Here is a tiny trained network, its code and every weight. The questions are about switching its units off for an input and a class, where a switched-off unit gives its printed mean instead of its output.

import numpy as np


def w(rows, s, z=0):
    codes = np.array(rows[::2]) - 128.0
    scale = np.full(codes.shape[1], s)
    scale[-1] = z or s
    return codes * scale


def f(y):
    return np.maximum(y, 0)


def log_softmax(a):
    a = a - a.max(-1, keepdims=True)
    return a - np.log(np.exp(a).sum(-1, keepdims=True))


def net(x, mask):
    res = np.array(x, float).reshape(1, 4) / 4 @ E
    y = f(res @ A[0][:, :-1].T + A[0][:, -1])
    res = res + np.where(mask, y, B[0][:, -1]) @ B[0][:, :-1]
    return log_softmax(res[-1] @ U[:, :-1].T + U[:, -1])


A, B = {}, {}
E = w([
[131,191,93,176,45],'x0',
[139,254,140,103,145],'x1',
[66,109,89,81,122],'x2',
[155,114,144,155,127],'x3',
],0.014)
A[0] = w([
[92,87,111,135,52,139],'n0',
[107,3,145,82,172,20],'n1',
[192,172,187,161,181,69],'n2',
[101,164,122,135,153,2],'n3',
[117,41,138,96,173,104],'n4',
[157,154,145,119,134,138],'n5',
[136,121,146,128,140,241],'n6',
[102,240,147,52,158,126],'n7',
],0.024,0.0034)
B[0] = w([
[62,158,128,126,53,177],'n0',
[70,63,158,114,224,254],'n1',
[240,66,140,106,53,205],'n2',
[119,170,108,106,145,153],'n3',
[118,42,141,116,176,222],'n4',
[167,111,125,124,114,165],'n5',
[138,95,116,99,105,150],'n6',
[133,254,99,169,213,249],'n7',
],0.025,0.028)
U = w([
[156,151,146,113,58,15],'0',
[115,254,95,141,146,62],'1',
[53,106,172,93,167,254],'2',
[26,192,126,141,16,131],'3',
],0.009,0.0039)

Each question gives the input, the list of numbers given to net, and the class t.
The units are the neurons (one row each of A and B). Each row of codes is followed by its name. A weight is (code - 128) times the scale printed after its matrix; where a second scale follows, it is the last column's (A, B and U).
mask holds one flag per neuron, in row order. A switched-off neuron (its flag False) gives its mean, the last column of its row in B, instead of its output. The means were averaged over made-up inputs and are rounded, as every weight is.
A unit's drop is (log p(t) with every unit on - log p(t) with that unit switched off) / (log p(t) with every unit on - log p(t) with every unit switched off).
The circuit of an input: a set's keep is (log p(t) with only the set's units on - log p(t) with every unit switched off) / (log p(t) with every unit on - log p(t) with every unit switched off). Starting from all 8 units, units are removed one at a time, each time the one whose removal leaves the highest keep (on an exact tie, the one counted first), for as long as the keep stays at least 0.8.
units of the circuit, in order: the units of the circuit, biggest drop first
top k neurons: the k neurons with the biggest drops, biggest first
drop of u: that unit's drop, to one decimal
input [4,2,-2,4], class 0: units of the circuit, in order : (n7, n1)
input [-1,-1,-3,5], class 0: units of the circuit, in order : (n1, n7)
input [1,-2,-1,-6], class 3: top 2 neurons : (n1, n7)
input [3,-7,-7,0], class 3: units of the circuit, in order : (n1, n0)
input [3,5,-7,6], class 0: units of the circuit, in order : (n2)
input [5,4,-3,3], class 1: top 2 neurons : (n7, n4)
input [-7,7,-7,0], class 0: drop of n2 : 2.0
input [-4,5,0,8], class 0: drop of n2 : 0.7
input [1,-3,-6,2], class 0: drop of n7 : 0.2
input [2,0,-3,2], class 0: drop of n1 : 0.5
